Below are the code and all the weights of a small trained network. Each question names an input and a target symbol and asks about switching units off, where a switched-off unit gives its printed mean instead of its output.

import numpy as np


def w(rows, s, z=0):
    codes = np.array(rows[::2]) - 128.0
    scale = np.full(codes.shape[1], s)
    scale[-1] = z or s
    return codes * scale


def norm(h):
    return h / np.sqrt((h * h).mean(-1, keepdims=True) + 1e-5)


def f(y):
    return y / 2 * (1 + np.tanh(0.7978845608 * (y + 0.044715 * y**3)))


def softmax(a):
    e = np.exp(a - a.max(-1, keepdims=True))
    return e / e.sum(-1, keepdims=True)


def log_softmax(a):
    a = a - a.max(-1, keepdims=True)
    return a - np.log(np.exp(a).sum(-1, keepdims=True))


def net(x, mask):
    ids = ['αβγηθλξω'.index(c) for c in x.split()]
    T = len(ids)
    res = E[ids] + P[:T]
    r = norm(res)
    for j in range(2):
        rows = slice(3 * j, 3 * j + 3)
        q, k, v = (r @ M[0][rows].T for M in (Q, K, V))
        z = softmax(np.where(np.tri(T) > 0, q @ k.T / 3**0.5, -1e9)) @ v
        o = O[0][rows]
        res = res + np.where(mask[j], z, o[:, -1]) @ o[:, :-1]
    y = f(norm(res) @ A[0][:, :-1].T + A[0][:, -1])
    res = res + np.where(mask[2:10], y, B[0][:, -1]) @ B[0][:, :-1]
    return log_softmax(norm(res)[-1] @ U[:, :-1].T + U[:, -1])


Q, K, V, O, A, B = {}, {}, {}, {}, {}, {}
E = w([
[75,114,96,2,118,198,72,90,83],'α',
[77,75,130,67,80,54,109,152,114],'β',
[113,95,151,57,150,88,126,198,111],'γ',
[112,55,136,95,53,120,129,116,156],'η',
[152,57,145,50,159,79,188,142,135],'θ',
[40,91,118,106,115,198,19,211,156],'λ',
[174,46,147,96,85,138,149,137,126],'ξ',
[154,88,133,77,83,109,112,185,84],'ω',
],0.016)
P = w([
[140,129,232,91,71,106,128,136,113],'0',
[107,82,52,86,72,93,167,213,54],'1',
[151,38,190,110,107,86,101,118,98],'2',
[100,81,51,95,80,118,159,190,57],'3',
[121,132,248,117,119,116,134,91,137],'4',
[148,88,29,43,114,89,108,162,152],'5',
[142,49,175,146,140,95,95,88,103],'6',
[83,77,100,89,113,157,193,154,112],'7',
[121,155,229,139,141,129,117,63,128],'8',
[169,95,57,65,135,143,99,146,154],'9',
[139,65,137,176,171,106,92,65,91],'10',
[76,99,115,87,130,209,169,137,130],'11',
[114,107,202,159,186,137,115,46,135],'12',
[103,123,88,49,123,148,101,141,198],'13',
],0.019)
Q[0] = w([
[106,151,89,131,125,159,187,90,108],'H1',
[149,198,2,99,82,168,164,196,177],'H1',
[140,77,160,76,147,104,63,82,147],'H1',
[127,109,91,70,105,169,174,171,138],'H2',
[122,189,76,214,148,109,181,123,138],'H2',
[219,143,101,81,141,95,40,119,215],'H2',
],0.018)
K[0] = w([
[128,122,183,91,98,113,179,137,134],'H1',
[197,123,158,149,68,17,148,164,109],'H1',
[140,108,81,165,207,156,79,80,178],'H1',
[147,153,178,194,131,51,128,81,119],'H2',
[142,94,149,80,75,91,181,187,155],'H2',
[163,6,47,155,138,82,62,110,88],'H2',
],0.017)
V[0] = w([
[164,136,103,140,104,41,202,128,157],'H1',
[136,124,161,227,109,63,149,200,202],'H1',
[106,100,128,204,159,163,118,216,223],'H1',
[130,150,119,73,169,1,198,85,74],'H2',
[180,163,182,169,237,158,172,215,86],'H2',
[7,140,104,66,155,108,3,216,133],'H2',
],0.014)
O[0] = w([
[145,172,143,129,129,132,125,173,154,78],'H1',
[150,148,171,120,214,110,86,229,250,102],'H1',
[102,165,194,84,135,109,112,199,202,125],'H1',
[198,195,85,120,211,235,197,161,54,62],'H2',
[168,73,144,70,190,98,38,91,112,65],'H2',
[68,82,244,146,203,227,95,68,130,254],'H2',
],0.015,0.024)
A[0] = w([
[191,148,168,138,129,75,124,151,132,143],'N1',
[106,133,195,178,100,144,142,89,135,103],'N2',
[148,126,179,96,232,147,92,133,115,128],'N3',
[91,51,253,159,145,61,56,136,224,141],'N4',
[112,74,59,86,138,72,83,130,147,144],'N5',
[136,144,170,223,114,94,152,123,156,1],'N6',
[124,96,51,99,111,118,129,159,132,141],'N7',
[191,151,176,155,167,101,162,124,140,53],'N8',
],0.024,0.012)
B[0] = w([
[41,113,157,146,121,202,221,155,88,128],'N1',
[72,104,63,51,140,12,88,142,153,187],'N2',
[172,3,116,99,48,145,137,120,221,147],'N3',
[63,199,244,45,197,105,65,97,254,254],'N4',
[81,66,45,185,239,57,153,120,250,131],'N5',
[145,37,85,184,234,36,149,17,151,127],'N6',
[77,161,155,128,83,105,77,58,152,145],'N7',
[9,127,153,175,192,224,211,70,213,128],'N8',
],0.016,0.049)
U = w([
[65,112,79,32,127,130,135,190,94,2],'α',
[142,166,145,208,208,157,193,126,127,168],'β',
[170,79,114,103,105,154,121,147,142,101],'γ',
[124,167,156,129,40,135,157,160,131,89],'η',
[197,170,104,84,145,97,77,169,60,195],'θ',
[141,170,192,108,168,113,116,124,125,191],'λ',
[155,123,72,197,185,81,144,121,157,146],'ξ',
[113,129,127,155,144,143,106,11,74,30],'ω',
],0.011,0.009)

Each question gives the input, a string of symbols that net reads in full, and the target symbol t.
The units are the heads (3 rows each of Q, K, V and O) and the neurons (one row each of A and B). Each row of codes is followed by its name. A weight is (code - 128) times the scale printed after its matrix; where a second scale follows, it is the last column's (O, A, B and U).
mask holds one flag per unit, heads first, then neurons. A switched-off unit (its flag False) gives its mean, the last column of its rows in O or B, instead of its output. The means were averaged over made-up inputs and are rounded, as every weight is.
A unit's drop is (log p(t) with every unit on - log p(t) with that unit switched off) / (log p(t) with every unit on - log p(t) with every unit switched off).
The circuit of an input: a set's keep is (log p(t) with only the set's units on - log p(t) with every unit switched off) / (log p(t) with every unit on - log p(t) with every unit switched off). Starting from all 10 units, units are removed one at a time, each time the one whose removal leaves the highest keep (on an exact tie, the one counted first), for as long as the keep stays at least 0.8.
units of the circuit, in order: the units of the circuit, biggest drop first
heads that matter: for each layer, one digit per head in row order, 1 if its drop is at least 0.15 and else 0, layers parted by /
drop of u: that unit's drop, to one decimal
input ξ β ξ θ, target ξ: units of the circuit, in order	[H2 N5 N4]
input η β ω λ β ξ λ λ, target β: units of the circuit, in order	[H2 N2 N4 H1]
input λ λ ξ η λ γ, target ξ: heads that matter	01
input β γ λ λ θ γ β α, target θ: heads that matter	01
input λ λ α λ ξ λ, target α: units of the circuit, in order	[H2 N4]
input η λ λ α ξ β η, target ω: units of the circuit, in order	[H1 N4]
input θ λ η ξ, target θ: heads that matter	01
input λ λ γ λ α λ, target γ: units of the circuit, in order	[H2 N4 N3]
input λ λ ω γ γ ξ λ η β λ β η, target β: units of the circuit, in order	[H2 N4 N2 H1]
input η ω λ λ η λ λ η θ λ λ ω, target θ: units of the circuit, in order	[H2 N4]
input η α η η λ η α η η η, target α: units of the circuit, in order	[H2 N4 N2]
input ω β λ λ λ λ β γ η γ, target β: units of the circuit, in order	[H2 N2 N4]
input λ ξ η β ω η η β, target ω: units of the circuit, in order	[H2 N4 N7 N2]
input β β β ξ η β η β, target η: units of the circuit, in order	[H2 N4 N2]
input λ λ η λ ω ξ β γ β λ γ α, target β: heads that matter	01
input η λ θ λ, target η: heads that matter	01
input ξ η ξ, target η: heads that matter	11
input λ β ξ λ γ α α, target ω: drop of H1	0.8
input λ η β λ η λ θ λ λ η, target θ: drop of N4	0.6
input ω λ η λ α λ ξ η γ ω η η λ η, target η: drop of N3	0.0
